Each row has a class, written after it.
17,-11,-21,-11,-3,-26,-2,13,24,24,-8,-28,23,-8,42,10,4,82,-36,-13,7,0,-36,5,6,-4,-6,13,-27,34,-1,42,-7,-1,34,-17,-7,9,3,7,-29,8,2  Goko
24,63,6,-1,20,1,-41,-24,-13,42,-39,0,-19,0,-40,3,1,-51,11,0,-14,-15,55,-15,-4,-18,4,76,12,-21,-46,14,13,-34,-12,5,-17,11,-11,-9,19,28,-23  Kab
-9,-24,37,-14,-7,36,33,-37,1,2,-21,21,6,-13,-8,-24,63,6,8,19,-23,21,-1,-24,-22,3,40,-20,59,27,-34,-17,-6,14,34,2,-39,-22,-44,2,-26,-24,-16  Kab
-2,-18,13,-38,-1,4,12,-8,-3,20,29,-63,0,15,5,-25,8,-17,18,-37,-68,10,-29,12,-8,-9,23,1,-2,16,-21,11,-1,31,31,0,-26,-14,-10,7,-42,18,24  buta
-15,-52,20,-10,10,9,-10,-29,-22,-19,-13,-61,14,-1,21,-13,-16,-4,14,32,-26,39,32,6,-40,6,-6,-1,-17,31,18,-22,-24,-5,-3,6,-4,1,-38,-9,-21,-1,5  buta
-10,27,-15,-32,-15,-32,-18,51,27,9,-18,-10,8,0,-4,20,0,31,-7,-18,-15,-37,0,1,65,-27,24,-10,-42,-30,16,14,-21,13,26,29,10,-9,61,-25,-20,-8,-3  kanut
5,-13,-59,-27,13,-33,-17,-22,48,23,-54,-31,-21,22,-14,19,-28,-39,18,-14,-8,-36,-26,6,14,-30,3,-24,-9,-51,-14,23,-13,-54,4,7,20,1,-3,-4,-3,5,19  vud
8,-6,-18,-3,6,-31,-14,35,1,-15,21,-30,11,-2,22,10,-24,0,-31,-11,-38,6,-7,15,45,-12,20,34,-91,-9,31,4,12,0,3,14,4,-37,49,-30,-20,-33,-12  Mepak
-5,-11,29,22,11,42,-10,6,11,-18,22,10,-15,25,39,14,20,-21,-1,-32,-25,-22,-8,3,-13,34,7,-13,3,44,-47,-16,7,21,49,35,-19,-36,5,8,-26,-8,-16  Goko
2,7,-29,-7,4,-8,-5,-32,29,26,-19,16,-34,28,-15,-25,-10,-27,9,10,7,-32,1,-11,-6,6,30,11,2,-36,-43,9,-4,-10,-11,-7,8,8,14,-19,-4,29,13  Guv
4,-27,12,-11,-2,38,18,-5,31,19,43,0,3,10,-32,0,7,-18,51,20,-20,22,-22,-3,-6,3,25,-52,59,49,-9,19,-40,9,-16,31,-14,-38,-22,20,-49,12,27  Guv
-20,-16,-19,-26,-12,-22,-25,-2,-5,52,-28,-47,-1,0,26,-14,-43,50,-25,23,-28,22,-9,-18,1,13,-1,19,47,1,-4,25,-11,-19,60,4,3,5,-7,-8,6,37,-2  buta
41,31,-27,6,-6,-20,-27,19,11,18,-21,-25,14,-33,-9,3,-24,-1,18,8,20,-12,9,21,-1,-9,2,-1,43,2,26,39,14,-21,-15,-10,-24,-14,22,14,3,18,5  direb
-5,20,53,0,-18,24,13,-42,11,22,-3,15,-19,26,-13,12,-29,26,16,-12,-23,-9,13,-12,-28,38,-2,39,50,8,-43,17,0,15,27,8,-52,7,-47,-6,-13,45,-47  kifur
8,21,-7,-1,7,-5,-27,-11,-28,8,-3,25,-21,-3,-2,11,11,-17,-20,-24,-13,-14,25,8,-1,-38,46,-15,46,-23,7,29,-15,-35,-33,30,-6,-7,22,23,12,14,-44  met
13,16,-13,4,-1,-19,-41,-26,1,9,-54,10,-23,-17,-34,-23,-10,-24,4,8,4,9,37,-15,-4,-17,29,5,12,-45,-4,1,12,-54,-16,-5,-13,40,-6,-10,-8,4,0  kifur
-11,40,-11,-10,-23,0,-11,13,7,-10,-14,23,22,-4,-5,32,-14,13,18,43,34,-20,28,15,32,-1,26,26,19,-2,11,37,-1,24,-4,20,10,-23,69,-19,17,13,13  Kab
-21,-1,-24,2,4,-33,-26,6,-27,-7,42,13,-10,23,57,-29,-37,2,-51,2,-17,2,-2,-10,8,9,-15,3,-27,17,-10,-10,-13,14,5,15,4,-5,-14,4,12,26,-17  Mepak
8,20,-1,-5,17,7,-20,12,-22,17,18,33,11,25,1,-1,-23,-45,3,9,-22,20,36,3,15,-22,7,3,36,-43,-33,-18,-37,-36,-19,42,12,-8,-19,5,35,-11,-10  rabav
-35,-15,29,-10,-20,0,15,39,8,-6,-3,5,-26,36,4,29,-40,-14,31,-42,-4,18,-29,-27,18,-1,-11,-1,36,-8,1,19,-4,37,17,29,-9,-13,-16,15,-47,24,-54  met
-2,32,-13,-16,31,-12,-1,-7,14,2,-15,-20,-22,-4,-5,-24,-7,-24,20,7,5,-13,17,4,4,-36,-1,10,27,-25,33,12,33,-42,-4,-6,28,22,-4,-10,10,39,-41  Mepak
7,3,-11,-6,-18,-4,31,41,-16,-54,17,-3,14,-27,-47,12,16,1,37,39,14,10,21,35,-1,-7,15,23,15,-9,28,37,44,39,-12,7,-28,-49,32,20,22,-6,11  Kab
37,22,5,-12,-1,3,21,-10,5,81,-7,-12,-21,17,-13,-16,-22,-1,33,2,-14,10,-10,-3,4,-22,36,61,46,-59,8,33,-1,-23,-31,-9,9,15,-15,-21,19,58,-21  kudi
3,22,-23,-7,20,-21,-2,-7,28,62,-28,-20,-6,7,14,18,-27,-38,17,-37,2,-25,-28,-7,27,-8,-6,9,-30,-30,20,24,1,-9,0,4,12,-26,46,-17,-29,-23,35  direb
9,6,-39,8,-12,-14,-17,35,-14,-18,4,-7,6,17,-14,41,-38,4,-1,-17,48,-4,15,28,28,-23,1,17,-22,-21,35,12,21,33,0,18,1,-15,53,-7,23,9,41  kudi
12,27,-25,21,5,2,-64,-7,-14,9,13,-1,-33,10,17,-36,3,-4,-9,-31,-14,-32,23,3,6,20,42,-33,-14,-39,-43,-2,-2,-17,-7,41,20,3,60,-19,38,19,2  kanut
2,-1,-1,-2,18,-30,10,41,-54,-20,7,7,26,-41,46,-10,13,52,-13,12,-12,16,-22,15,22,-13,17,-3,-7,-22,34,27,-16,10,9,1,-16,-35,11,29,-24,-5,-34  Goko
-22,-11,-35,-10,1,-25,-14,12,26,-28,-32,-17,-21,-7,-34,7,15,-24,-4,-11,1,-24,4,6,33,-8,9,-1,-88,-33,-14,36,-3,1,22,19,26,-20,32,-27,-25,-23,-3  Kab
-8,2,-5,-9,-11,-18,-42,3,0,38,16,-28,-23,-4,22,-1,1,34,-34,-12,-20,-9,-12,-20,0,11,50,-11,11,41,-18,7,0,1,0,0,3,-28,38,19,-13,22,-21  met
-32,35,34,5,-26,11,-17,11,-14,22,-26,22,-9,19,15,-14,11,-14,-4,-25,-4,-9,-6,-15,22,0,12,-49,14,-25,6,-6,-50,27,30,10,-1,12,23,-11,-29,10,-37  kanut
6,25,-27,-10,-2,-22,-7,25,8,-26,-5,-42,-3,-29,-38,15,-23,29,11,9,45,-42,-12,27,18,10,-5,-38,-44,17,59,39,27,47,-15,-8,-7,-41,51,8,0,25,1  vud
27,8,-14,-8,1,-4,-6,15,-5,-7,-25,6,24,10,-16,22,-30,-20,29,31,46,18,11,16,24,-23,-17,-13,8,8,16,-11,23,37,-30,11,0,5,0,6,8,20,27  milal
-16,4,28,-4,34,3,1,-3,-14,-8,17,-11,-9,3,-18,-17,-14,4,11,-27,-25,28,16,-18,6,-8,-39,39,-45,-12,-34,10,-4,12,3,26,-9,-2,-70,-11,-24,-11,-49  Mepak
26,20,-38,-10,15,-37,-36,8,3,3,-9,-21,-11,-10,5,-8,-5,-5,-13,9,6,-18,-3,33,25,-21,44,-34,-22,-26,-17,-2,-10,29,-9,0,8,-58,31,-3,1,-4,-14  kanut
-20,-16,-22,7,2,-16,-22,-49,5,8,-14,0,-44,11,17,-22,13,-35,-13,-3,-57,-20,-7,-3,-1,-2,11,18,-56,6,-17,1,-2,-28,-3,15,23,20,22,-26,-10,-4,-4  Kab
-20,20,-32,-30,9,-24,3,-16,1,19,-17,-6,8,-60,2,-41,29,39,14,34,-19,5,2,0,-1,-30,21,13,36,-12,9,49,-14,-49,31,-10,2,-14,-8,-7,-18,-2,11  kudi
-4,-11,-50,-3,-10,-39,-13,19,3,35,-7,-2,-20,-25,18,-13,5,87,0,20,-51,6,-2,-1,10,12,4,18,-4,4,-2,13,-17,-20,20,-18,-13,3,49,-6,-39,28,-13  met
13,14,6,7,-21,-7,-19,29,24,1,15,4,-12,10,28,-18,0,-23,8,11,-19,-17,4,-1,-12,-18,26,56,10,4,-1,3,24,-3,-14,11,-9,14,35,-11,17,11,17  kudi
-20,11,52,-5,9,9,-13,-12,-32,5,7,-36,7,18,-15,0,-30,-3,9,-1,-16,41,19,3,4,14,-4,18,-40,-2,-22,9,-5,14,4,27,-12,-19,-37,-6,-14,1,-40  Mepak
-1,-14,56,7,4,27,7,-25,-5,0,-7,0,-10,11,-4,-6,13,-33,31,0,-50,9,-23,-5,-26,10,1,-31,25,41,7,-16,15,-5,-22,28,-30,-11,-2,16,-17,-27,-25  rabav
-11,36,-34,-11,-26,-12,-66,-2,2,-12,-42,-26,4,-4,-47,30,-12,10,-6,-2,41,-20,50,22,-4,-32,0,-19,-18,9,14,46,-6,8,-41,7,-6,15,41,15,8,-7,32  vud
5,25,-18,0,19,-15,-41,-36,-8,38,-37,7,20,-32,20,12,27,25,-10,15,-10,-32,28,-16,5,-16,-4,18,-27,20,-17,-23,-2,-43,17,32,-16,0,15,-13,11,-32,50  Kab
28,19,-20,1,11,9,-63,-2,13,52,-22,5,-37,3,-15,-11,0,-14,-6,20,-22,-2,37,-12,-4,-2,32,-6,38,23,-9,18,7,-60,1,49,-5,24,36,-8,4,52,9  buta
-21,12,-25,-21,-11,-33,-28,11,10,10,-23,-18,12,7,17,-4,7,6,-12,15,-34,4,8,14,16,-6,28,-28,-23,-32,9,50,-46,-25,-3,16,17,-27,72,-4,-13,-26,0  kanut
18,-8,-40,25,10,-18,-33,-9,17,12,-19,-6,-17,-12,5,-8,27,-31,-49,-9,16,-58,-28,0,-10,-4,0,-47,-36,6,-24,26,-18,-11,0,-8,7,-15,11,-1,7,-10,11  Mepak
-29,-23,-21,16,-26,-32,-28,-11,-18,8,31,-14,-26,8,44,-14,-45,28,-13,-29,-57,52,-27,5,-6,-4,-15,25,18,10,-15,-8,-8,-13,19,-6,-4,1,-23,21,-25,-3,-40  met
23,-2,-58,12,-11,-6,-16,20,19,13,-18,-15,8,-16,1,-12,5,-16,16,10,17,-19,6,19,-12,-13,-20,-35,5,-1,10,-11,-9,-3,-12,-26,8,-1,23,-10,3,-13,51  rabav
13,1,-11,12,9,16,-2,-16,9,24,-28,16,-20,11,24,8,-3,-45,-2,-35,14,-18,-14,-1,-3,-16,19,-14,27,-37,-2,12,15,-15,-6,25,2,-33,-15,4,5,-33,-1  Goko
-5,-21,-30,-6,2,-28,20,-10,9,42,-16,7,-14,-35,35,-3,5,45,-24,10,-22,18,-35,-12,1,-9,-12,7,-1,24,18,34,2,-50,30,18,1,8,-10,-14,-11,-7,-4  met
8,-27,-25,-3,10,-20,5,-8,25,-12,6,-18,-30,5,2,-10,-18,-15,-5,-2,-5,-31,-2,5,-11,-14,8,3,-50,-3,29,4,19,-12,-21,29,3,-9,-5,-17,-1,6,3  Guv
-9,-19,-15,-4,-26,-21,-2,28,-9,-65,9,-24,13,6,-23,50,0,13,18,24,57,19,19,38,-16,-22,23,-4,-11,17,17,3,8,41,-14,-19,-1,-26,27,25,-5,-2,23  kanut
8,41,29,-6,15,9,-31,-35,-3,42,-1,2,1,4,33,-39,9,-19,2,-19,-18,24,-7,-21,-4,-6,30,6,24,22,-36,-6,14,15,25,23,-33,-18,4,-4,-23,1,4  Kab
17,15,21,9,-18,-14,3,39,7,26,3,30,5,-57,37,-40,48,80,1,21,-9,-9,-36,-11,2,8,32,-23,35,27,7,42,8,14,-2,20,-36,3,39,13,-19,-4,-6  direb
-27,-34,34,1,9,1,1,-7,-3,-46,-28,-21,14,12,16,29,-15,-61,30,6,-10,18,0,-13,-28,15,-26,-30,23,30,5,-26,6,-22,41,13,-29,-4,-34,22,-33,-10,9  kifur
27,-3,-45,-8,1,-31,-10,-4,32,18,-24,-26,-19,-12,9,-17,6,-8,15,-18,-36,-18,-42,10,18,5,8,-19,-49,-18,-35,50,-18,-2,-26,-2,13,-28,7,-24,-28,-14,-14  kanut
33,20,-22,-3,-7,3,-11,29,-2,-15,13,1,29,-3,-41,33,-12,5,11,3,5,8,36,20,19,6,-7,11,37,43,4,-6,15,28,-13,-24,-46,-23,33,29,-11,0,14  direb
-5,9,2,-3,10,-24,-15,8,-31,-20,15,-2,18,-23,0,-28,-12,21,-19,-2,8,20,-3,11,-10,-43,36,26,33,-58,30,52,-10,-18,31,9,-22,11,42,12,9,6,11  buta
-16,-8,-38,18,-33,-27,-61,-2,2,-52,-34,-39,-15,4,-15,12,-56,-2,20,-11,19,-58,10,19,1,12,14,-24,-18,-41,32,19,22,0,-10,7,9,-20,66,3,3,30,-2  milal
-21,2,7,12,-8,-10,-8,-14,-13,-23,-13,24,-8,17,4,-18,3,-40,-25,-15,-12,-36,-4,-15,-3,5,2,2,-43,-23,10,-2,4,18,-1,-4,-11,3,42,1,-6,-12,-6  milal
-7,18,-9,-10,-14,-30,-46,-9,9,26,-39,23,-5,2,18,2,-13,-8,-9,-2,-26,-13,13,-30,2,-21,24,5,-12,1,13,16,-44,-22,-13,27,-36,-14,28,-11,-46,-14,13  kanut
33,42,10,-8,19,-1,-30,7,-44,17,-17,21,13,-25,-2,-51,-20,-13,0,13,-7,-2,13,-24,39,9,39,13,22,-38,-18,-15,0,-8,8,10,-24,19,19,-21,15,40,-9  buta
2,-39,-12,13,4,-21,-33,-12,30,-31,-19,-39,-21,-33,14,-1,13,-37,-10,10,-60,-15,-13,6,-11,-20,28,31,-45,23,0,25,-17,-29,10,5,5,-34,13,-27,-43,-35,-29  Kab
0,9,-20,6,-30,-27,-12,53,-7,-15,19,-3,5,-26,4,3,-18,39,2,37,8,-19,-4,15,16,-24,21,42,11,-9,27,34,1,24,-6,-12,-1,6,44,-9,8,31,10  Mepak
-6,0,-8,-7,3,-35,-5,4,3,14,-12,-15,25,-18,62,9,-19,114,13,20,-40,2,-18,8,14,7,-29,50,4,-1,-14,25,-13,1,6,13,-4,-24,-5,-7,-1,-15,-39  kudi
-29,12,-5,-9,-6,-11,-32,-2,-41,-8,5,3,46,0,44,-15,-23,82,20,-8,-42,36,14,-16,31,31,1,21,17,-22,-33,21,-51,-1,-5,4,-6,-17,21,2,-23,-9,-22  kudi
-13,64,-11,-16,-11,-3,-15,-10,-19,15,-14,9,20,17,-35,18,4,18,24,-7,37,-25,-3,2,29,30,22,-45,29,-9,-9,30,-3,28,4,-20,-11,-19,98,22,0,30,31  kanut
13,-9,-13,0,7,-22,-2,27,-21,35,-8,-24,9,-15,41,-5,1,38,1,-9,15,-8,-26,1,4,-10,-9,-20,-20,-7,23,-10,14,3,12,13,-8,-2,-13,22,0,8,33  Goko
-7,4,0,13,-14,7,-54,2,-24,-5,-17,2,-19,-6,-15,0,-5,-23,-9,24,29,22,35,-5,-5,-14,14,-29,14,35,-8,-50,12,25,-58,-4,25,-7,-12,15,10,-29,-17  rabav
10,5,-21,16,-16,10,-1,35,-7,-34,24,-5,9,-18,2,-4,-5,-28,25,3,2,-39,2,13,-23,29,-2,18,-7,5,10,66,24,14,-24,13,-24,-32,50,15,18,0,55  Goko
31,-12,-14,-2,12,-1,10,-17,22,59,-10,-32,-16,14,25,7,10,-15,-2,-15,-11,-31,-31,6,-14,-12,25,-2,-2,11,-13,-33,17,15,25,-6,-20,-31,5,-15,-17,6,36  Guv
14,-1,-4,16,10,-1,-30,-1,-1,13,12,4,-6,14,4,-32,-4,-4,-51,6,-24,-5,6,12,12,1,9,-10,-62,-15,-8,6,-15,41,-8,23,8,-7,51,-18,15,-13,-2  milal
5,-5,-22,7,-7,-3,23,30,-14,-38,-27,30,-4,-15,1,26,-10,-13,29,-9,17,-46,-8,13,8,-31,0,22,20,-30,46,43,0,19,-2,4,-26,3,24,-2,-20,19,16  Goko
39,-15,-22,16,15,5,-34,-15,32,5,-31,1,-17,5,17,-5,9,-57,1,-17,-26,-40,-27,13,1,-20,33,-18,13,1,-36,-8,-14,-8,8,-9,-17,-15,15,-1,-36,-10,9  Goko
-3,-5,-40,-27,0,-58,-13,30,19,38,-28,-8,7,-5,51,-31,-27,23,-14,42,-10,-8,5,-13,3,-7,-2,3,-9,-27,2,-2,-21,-24,24,5,-9,1,17,-8,2,21,22  met
36,-4,-43,4,18,-21,4,-2,4,6,-8,21,23,-3,22,-13,-21,-38,15,5,-7,14,-35,4,19,-12,-8,-13,3,-18,-8,-7,-25,-22,-22,-25,3,-7,10,-10,-15,-19,18  rabav
33,26,-8,3,23,-7,-34,-3,-14,14,-8,32,2,40,-18,-20,-54,-6,4,9,11,14,25,-21,31,7,30,10,24,-56,8,-22,3,-7,-16,2,-10,12,59,-1,6,61,-18  milal
9,1,-19,-16,-13,-26,-13,18,0,-33,-5,27,5,-2,-10,-25,-8,-18,0,16,-17,-36,1,-3,32,-4,12,-9,-26,-18,-19,-25,28,16,-8,22,-16,-2,1,8,15,1,5  milal
40,44,13,-2,27,6,-32,8,-28,57,4,-18,5,7,-6,0,-25,15,15,10,27,24,12,1,12,-19,50,18,58,-20,-8,14,17,1,-11,25,-3,3,40,-1,25,56,13  Guv
-9,33,-24,-2,-33,14,-39,44,-21,-39,-1,12,-14,-13,-56,2,-16,0,11,5,30,-11,53,6,16,22,12,-32,-14,17,13,41,-1,44,-18,27,-29,-17,38,-1,-11,39,6  vud
16,19,-11,1,3,-4,-39,2,24,-4,-29,20,-26,-14,-21,-19,8,-15,4,22,-5,-3,29,8,19,-19,39,3,-15,-6,-7,13,0,-3,-28,21,-1,-24,20,-22,-22,-13,-31  kudi
-36,2,28,-10,-3,-19,4,1,-16,16,21,16,-16,-17,41,-20,-6,31,-10,19,-11,23,-4,-49,-25,26,17,27,29,10,-21,15,2,-2,16,14,-11,-18,-43,14,-15,11,-17  kifur
1,47,-1,-2,11,-12,-23,15,-40,33,-11,22,-10,-12,-17,-20,-27,40,0,-22,-16,-34,13,-24,45,15,27,-29,35,-75,37,27,-28,7,0,16,-19,-1,58,-2,-5,57,-29  kifur
15,11,-46,0,18,-21,-46,27,-12,-9,0,24,-2,-22,12,-22,11,40,0,12,-36,-20,46,-17,13,-11,16,-8,18,-22,4,12,-45,-51,-14,29,-2,18,42,-10,4,31,-9  kanut
-1,-7,-15,6,27,-23,-21,2,-14,-16,2,5,-8,-22,39,-30,21,7,3,18,-42,-2,-14,-3,5,-10,16,5,-17,10,-10,6,9,-37,17,17,-4,22,36,-14,-19,13,6  Mepak
20,10,-19,-16,18,-36,5,-3,19,25,-44,5,14,-1,2,-1,16,-1,8,1,-4,-11,-32,12,31,-31,-4,-11,-58,-30,3,30,-7,-20,9,6,4,26,32,-12,-35,10,14  milal
-22,-28,15,0,-3,-6,8,-23,8,7,-9,-5,-31,21,10,17,-27,-63,13,-20,-47,19,-20,-13,-28,4,-9,19,17,-7,-31,22,-10,-13,26,20,-24,-22,-57,5,-39,-11,-6  kifur
17,-28,-47,20,-16,-11,-8,4,8,5,35,-6,-26,-9,11,-21,-13,-41,5,-15,-9,13,-22,16,-12,2,12,-21,3,12,-3,9,0,17,-34,-10,0,-36,-11,15,-19,-18,25  direb
-11,-6,46,-2,-15,14,-10,-15,10,-4,8,-50,16,42,-12,10,-21,-1,13,-33,-42,15,-9,-2,3,31,5,35,-14,-9,-53,-2,-8,23,44,-1,-21,-20,-2,0,-15,-3,-36  Kab
-15,-9,-7,-7,18,-18,-40,-10,4,-9,-22,-4,-18,20,12,-12,-31,-36,-3,-22,-21,9,-21,-13,12,-26,35,-33,33,-45,-14,37,-49,7,0,23,9,-30,27,-1,-27,-12,-28  kanut
-19,4,17,-37,-20,-8,38,-10,15,0,-12,8,11,18,0,3,11,-18,28,-6,7,27,-9,-1,-6,10,-12,-13,-11,22,-45,17,3,1,6,3,-23,-1,-55,18,-36,1,-14  met
31,12,-8,-4,28,-14,-19,1,18,3,-23,-18,-22,-8,-18,-21,12,4,18,13,-17,-12,10,2,-2,-1,21,-3,-22,-3,5,23,13,-31,-1,14,-6,20,53,-24,-4,35,-9  kanut
